In the rows, zero is written as 128.
[126 102 129 101 125 118 148 153 129 117 119 118 104 133 113 131 110 100
 147 148 157 152 122 103 150 123 103 122 127 126 130  82 130 145 139  98
 101 139 142 127 109 145 121]
fazep
[142  75 124 121  95 108 139 167 142 147 114 102  78 142  98 131  98  89
 143 158 152 152 101 115 176 126 120  98 115 126 156 153 129 132 115 121
 132 151 113 113 146 150 148]
Vavu
[141 107 153 127  86 101 127 160 138 153 108 109  92 121  92 134  94  95
 140 171 186 137 109 125 159 129 116 120 106 123 146 164 120 127 130 115
 115 146 124 112 140 148 145]
fotel
[123  92 147 101 132 131 136 154 133  98 106 120 112 117 119 137 113 106
 144 158 145 138 126 115 143 142 105 105 107 150 152  79 141 129 140  79
 107 120 131 116 155 162 124]
Kamo
[135  94 137 128 103  98 154 160 142 139 108 109  71 125  93 120  68 112
 145 171 187 135 111 109 164 145 113 130 116 142 129 164 129 122 148 146
 127 136 141 155 137 147 153]
Kamo
[125 114 125 104 124 131 171 166 121 104 123 116 103 135 123 117 138 109
 143 145 142 144 133  97 150 123 102 124 118 146 132  90 136 136 152 101
  96 149 120 118 109 151 131]
kogik
[123 116 128 123 115 110 153 145 133 140 106 107  71 124 108 133  78 106
 146 176 170 150 124 123 153 128 109  85 118 139 132 173 125 125 165  87
 128 147 138 115 145 130 150]
Fezas
[114 107 122 133  90 102 141 160 156 159 123  94  73 133 109 154 105 107
 135 164 182 162 132 130 172 129 106 105 139 115 165 144 117 143 132 119
 136 138 127 102 147 110 155]
Vavu
[123 116 130 118  96 123 142 158 141 133 114 119  79 126 104 120 139 117
 121 152 171 182 140 140 135 118 118 106 131 158 128  95 135 122 128 104
 134 142 128  87 116 114 123]
Vavu
[128  80 129 116  98 103 129 160 138 153 105 115  79 131 113 135  65 105
 139 163 165 135 120 123 157 126 122  94 113 124 150 157 129 127 130 121
 133 138 129 126 144 147 142]
Fezas
[143  91 112 133 115 108 165 164 156 159 115  96  82 140 110 137 106  97
 147 156 151 136 109 124 159 111 118  93 122 128 138 148 112 139 142 115
 130 153 102 102 145 130 136]
Vavu
[148 108 114 138  86 102 148 136 153 158 118  95 106 120 102 151  92 109
 135 167 180 147 111 131 186 136 105 122 121 135 151 143 135 135 110 121
 138 147 127 122 161 143 153]
fazep
[ 79 100 143  89 139 128 141 150 133 113 113 136  90 120 111 127 136 115
 150 150 133 130 118 112 154 128  95  92 128 126 174  98 131 130 122 101
 113 146 142 136 158 147 150]
Fezas
[119 106 122 102 150 133 165 154 115 107 116 135  86 142 111 132 132 114
 140 143 143 143 142 103 137 132 117 122 115 131 145  74 159 134 173 100
 100 130 141 139 110 149 133]
Gonul
[150  91 124 125  94 100 139 148 128 138 123 111 101 124  95 146  96  96
 158 171 174 147 115 107 171 118 110 107 111 122 146 153 130 127 140 117
 102 153 115 101 145 144 141]
Gonul
[156 123 133 132  79  91 156 133 130 161 125  79 119 123 109 109  82 110
 135 171 190 148 151 125 144 120 117 121 114 140 137 171 125 115 131 112
 150 150 134 124 120 137 147]
fotel
[104 156 125 106 140 145 159 157 163 101 142 140 135 115 141 152 114 114
 118 172 153 155 119 108 151 132  97 145 122 159 156  83 153 151 129 104
  83 133 128 100 131 141 128]
fotel
[ 98 115 117 101 127 131 132 141 114  88 121 159  68 121 138 124  87 108
 153 126 149 137 162  97 126 142 108  82 112 140 165 122 112 142 171  77
 113 105 152 130  96 129 135]
Fezas
[164  97 103 130  98 107 121 156 151 165 122 104  99 128 108 153  95 118
 125 170 192 151 119 129 172 128 108 118 113 127 128 152 144 153 121 128
 123 129 139 107 156 130 151]
fazep
[108 136 174  97 128 128 177 158 152 102  86 102 104 148  94 116 151  99
 148  97 110 163 145 106 104 133 152 114  96 157 165 119 156 158 206  62
 136 128 106 169 139 151 163]
fotel
[148 105 126 130  92  90 143 157 137 161 108  97  99 129 105 148  95 104
 145 166 174 148 119 122 166 121 105 124 121 124 144 154 115 136 123 119
 115 141 131 122 132 143 140]
Gonul
[162  96 136 127 117 102 147 154 124 157 112  97  99 129 108 140 110 110
 152 174 168 159 113 122 172 120 113 104 127 118 128 166 136 133 143 104
 112 155 124 107 144 116 148]
Gonul
[108  97 138  93 143 122 144 151 138 127 122 133  97 131 115 118 122 117
 157 154 140 134 121 117 128 122 117 117 129 127 150  89 120 129 139  89
 115 128 148 121 143 128 122]
kubav
[132 121 134 127  81  98 134 158 154 145 133  79 129 112 110 120  97 110
 135 168 162 161 130 112 155 137 113  91 125 110 132 185 131 149 141  99
 134 129 135 134 175 132 175]
Kamo
[140  91 122 120  99 102 140 153 143 143 117  97  97 126 104 142  94 103
 147 166 178 141 117 115 164 123 102 135 116 140 139 152 132 133 133 125
 114 133 130 123 144 137 147]
Kamo
[135 111 132 120 131 132 161 149 138 110 125 116  86 134 127 142 123 103
 143 163 144 155 128 113 144 153 102  99 112 128 133  97 140 139 160  81
 114 125 142 112 136 131 124]
fazep
[137 100 120 123  92 101 134 147 142 148 115 100  87 142 100 161 107  89
 149 166 162 168 117 122 164 122 121 113 106 131 162 161 127 137 132 107
 124 142 121  95 161 134 134]
Gonul
[108  92 138 100 139 133 131 153 130  97 114 133  96 121 127 121 103 118
 127 184 148 141 144 101 159 128  96 108 117 156 150  85 156 119 155 113
 114 155 146 117 151 134 134]
Fezas
[122 111 113  98 124 131 121 157 142 127 138 136 125 119 137 127 111 116
 140 148 132 133 133 100 138 113 109 106 116 124 152  86 142 141 133  84
  98 121 122 106 135 153 126]
Vavu
[127  94 137 117  90  99 127 153 137 151 101  93  82 124  99 149  81 103
 138 180 185 171 137 119 168 117 107 110 127 128 152 146 131 130 143 115
 138 147 139 106 142 129 146]
Fezas
[149  88 138 111 105 111 128 166 165 156 112 113  90 117 108 148 101 109
 151 172 172 173 113 115 154 123 110 106 120 138 140 150 118 137 112 124
 118 136 112  93 152 126 133]
Fezas
[126  93 135 124  74  89 141 159 145 152 128  95  63 132  87 142  91 112
 156 171 192 170 121 109 174 155 120 112 118 116 147 176 115 117 131 128
 138 135 129 130 145 126 146]
kogik
[111 113 131 109 132 128 150 175 123 118 114 124 113 132 117 146 142 118
 108 163 151 140 137 120 144 133 102 107 117 115 156  72 156 142 154 100
  89 127 149 114 127 158 121]
Gonul
[126 132 126  99 149  95 131 115 103 143 122 138  64 149 137 142  72 111
 134 121 162 104 151 144 114 131 113 131  85 131 153 106 142 115 156 114
  74  81 155 140 153 168 100]
kubav
[124 104 115 108 141 123 157 148 132 107 121 127 107 125 119 147 128 108
 140 160 138 143 134 107 135 130 106 107 121 131 147  84 141 123 156  82
 104 131 137 109 118 141 123]
Gonul
[102 120 133  87 136 121 150 137 107 110 126 151 114 111 125 116 137 124
 130 147 157 155 137 119 172 129 100 104 123 140 193  85 136 145 136  86
 127 137 154 108 157 137 144]
kubav
[ 96 126 131  94 125 128 138 149 137  92 118 132 106 110 119 132 119 100
 141 160 158 142 140 106 145 116  92 113 110 155 145  70 137 141 149  87
  95 154 124 104 158 146 143]
fotel
[139 114 148 127  66  94  95 177 121 135 114 113  82 128  87 133 104 103
 114 139 188 180 120 114 169 142 134 119 122 109 151 161 123 137 133 144
 122 123 141 112 110 139 133]
kogik
[145 101 140 119  93 104 160 148 140 143 123  84 101 143  98 136 110  88
 150 178 167 165 120 115 152 127 111 127 109 131 152 173 126 131 140  96
 135 130 141 113 137 150 144]
Kamo
[142  98 117 134  90 101 149 160 139 140 113 108  89 139 100 150 108  98
 133 175 167 164 111 120 168 128 112 129 121 137 137 155 126 129 133 120
 127 151 131 103 118 128 144]
Gonul
[105 123 145 107 139 132 155 155 123 105 109 125  98 138 135 119 114 101
 115 153 127 148 148 115 135 123 108 119 133 131 143  79 136 135 157 105
 126 144 152 129 108 153 141]
Fezas
[107  92 138 102 146 127 146 151 143 111 116 107 115 134 108 132 135 116
 164 157 135 119 100  94 139 136 100 142 117 153 129  94 123 117 145  96
  92 137 122 128 127 133 103]
Kamo
[111 114 135  98 135 136 156 160 149 112 121 130 100 134 133 138 125 108
 143 150 142 162 120 106 134 131 106 113 128 133 142 100 143 155 153  89
  98 133 132 106 124 119 123]
fazep
[143 100 127 125  79  97 136 160 127 149 107 114  91 132 112 137  79 100
 134 171 174 156 124 125 166 129 115 124 115 129 157 135 126 131 112 121
 130 137 144 119 125 161 137]
Gonul
[ 58 131 144  85 109 128 123 151 136 121 121 160  85 122 132 139 136 123
 149 125 142 143 123 123 124 139  95 116 126 106 163  78 118 154  99 108
 100 108 163 135 128 146 115]
fazep
[127 118 109 133  85  93 139 165 151 132 123  83  83 123  98 148 119 115
 135 145 177 150 125 108 168 134  97 118 136 129 160 155 137 138 141 142
 116 130 132 117 137 121 160]
kogik
[138  89 113 117  89 100 185 180 145 151 128  99  96 136 130 129  88 108
 153 187 170 152 111 107 169 120  91 135 120 136 111 151 132 146 138 114
 129 145 132 122 117 135 156]
Kamo
[133 113 118 124 105  99 157 143 151 132 125 104 111 111  88 169 101 127
 152 158 193 138 118 119 153 122 105  99 103 136 182 159 143 137 137 140
 135 127 128  90 150 148 139]
fotel
[121  97 154  96 111 112 158 195 128 130 113 133  84 125 109 118 176 108
 135 138 152 140 130 108 144 134 103 107 115 103 162  76 113 142 147  98
 104 124 134 123 110 159 125]
kogik
[136 101 110 116  85 110 132 152 125 143 116 113  84 138 105 144  71  83
 150 161 166 173 117 111 185 108 123 127 107 128 153 162 120 161 147 117
 133 147 128  95 156 136 139]
kubav
[104 121 116 114 121 127 186 139 136 127 117 123  88 133 119 134  76  91
 136 171 178 156 115 124 169 118 117 124 126 157 176 172 130 146 146 115
 128 155 133 105 138 140 143]
Kamo
[122 100 151  84 157 131 150 141 131 131 103 146  86 117 130 120 106 114
 148 159 143 136 144 119 121 120 110 105 117 133 160  87 129 122 132  93
 120 125 147 132 135 166 127]
Fezas
[154  85 116 132 113 101 139 158 149 152 113  84  89 144 102 138  95  89
 144 147 158 133 113 116 165 113 120 111 133 126 157 135 126 134 141 109
 124 143 112 111 134 135 153]
Vavu
[111 101 162 106 120 129 108 160 129 121 126 142 111 126 108 128 127 117
 137 148 142 132 137 116 141 128 123 104 116 101 147  68 140 130 146  90
 104 125 128 127 144 160 138]
Vavu
[123 109 136 101 134 132 156 146 137 124 118 123  99 133 128 131 127 107
 140 151 142 148 140 114 132 133 107 110 116 121 150  93 136 146 143  91
 117 126 148 126 132 146 121]
fazep
[ 97 119 121  86 128 116 148 129 136 131 148 135 118 117 121 111 150 148
 149 151 149 144 147 115 126 133 101 122 116 142 111  56 137 115 136  87
 114 140 120 117 176 122 144]
kubav
[110  97 153  87  83 114  97 152 139 127 111 125 113 124  87 124 139 117
 115 154 183 154 154 113 141 139 115 117  88 147 195  93 160 128 137  84
 106 112 156 128 156 156 110]
fazep
[111 110 132  94 143 129 141 162 138 126 106 118  89 130 119 135 151 114
 138 135 129 151 140 123 126 112 102  97 124 125 143  84 130 146 135  87
 110 120 142 122 135 147 130]
Vavu
[136  93 127 125 100 102 139 162 152 144 108  85  99 127  98 141  84 106
 148 159 179 139 111 119 152 130 118 112 126 136 151 151 130 138 144 110
 123 124 128 116 144 134 138]
Kamo
[139  92 120 117  82  95 148 159 145 151 114 111  80 124 101 145  81  97
 143 147 186 157 126 111 160 133 113  90 110 105 160 166 130 156 147 124
 129 131 128 119 147 147 155]
fazep
[ 83 129 124  99 131 139 177 130 130 110 120 120  95 140 129 136 147 103
 129 142 120 157 148 118 148 147  99 134 110 147 162  71 129 136 140  95
 123 143 126 128 166 149 135]
kubav
[142  93 129 127 104 109 120 154 142 147 103  97  84 128 110 146  82 105
 137 170 176 147 132 126 168 117 109 107 123 140 162 144 133 136 133 124
 132 140 136 103 152 128 144]
Fezas
[141  98 152 112 156 122 163 144 127 112 111 150  99 138 136 123 124 120
 168 116 120 110 139 115 114 132 130 112 118 125 170  67 127 135 152 108
 126 117 125 137 117 155 136]
Gonul
[124 107 195 146 111 130  81 135 133 120  82  76 112 121 109 118 112 126
 120 169 144 114 139 137 162 156 126 103 140 145 252  81 168 103 134  99
 170 126 167 114 179 133 128]
Fezas
[159  91 164 120  83 100 115 148 126 155 116 110  96 128  83 123 108  92
 154 170 193 165 138 114 169 112 136 125 110 119 151 179  96 123 147 106
 123 151 123 108 131 132 125]
kogik
[135 122 131 127 110  94 136 149 135 143 133 113  84 131  85 143  81  96
 146 164 180 166  98 124 165 123 123 120 130 109 127 152 112 137 141 129
 109 133 145 108 148 130 132]
kubav
[102 128 148  93 150 137 143 148 127  99  97 130 105 127 150 128 123 103
 121 152 125 151 156 120 134 115  89 110 122 155 155  93 122 146 143  85
 107 137 154 120 131 149 132]
Fezas
[145 100 106 123  87 107 170 154 159 167 133 106  87 134 102 133 112  94
 163 158 155 160 104 122 156 118 116 120 116 124 145 167  99 148 111 120
 139 140 117 103 158 134 147]
kubav
[134 111 124 127 105 108 162 152 143 140 120 108  62 134 107 142 103  80
 144 147 177 161 112 115 149 150 114 107 114 127 155 177  96 143 143 124
 122 123 118  98 134 131 136]
Kamo
[111 107 116  88 130 126 153 154 139 118 124 108 118 129 125 147 140 100
 142 162 145 155 125 108 151 120  93 126 115 142 152  62 136 144 116  77
 119 147 123  95 142 149 137]
fotel
[113 117 134  97 123 121 115 136 127 149 104 116 115 124 112 138  57 117
 137 163 184 153 144 114 154 110 122 145 109 138 117 163 121 152 140 126
 103 137 136 148 157 155 132]
Kamo
[118 107 140  96 143 123 139 154 125 117  97 115  96 136 138 123 107 105
 124 156 146 134 137 112 137 130  93 107 112 133 153  85 136 146 147 101
 106 137 158 120 143 157 115]
fazep
[ 93 112 152  87 148 135 122 144 126 113 106 144 103 123 144 129 139 119
 135 146 119 135 151 107 129 129 101 114 113 133 155  72 126 133 153  83
 118 132 137 121 140 141 129]
Fezas
[110 109 145  86 132 119 141 153 124 130 112 140 104 126 137 122 128 116
 129 137 149 150 144 116 147 133 104 132 117 139 175  84 118 145 131 100
 107 122 141 123 136 134 116]
kubav
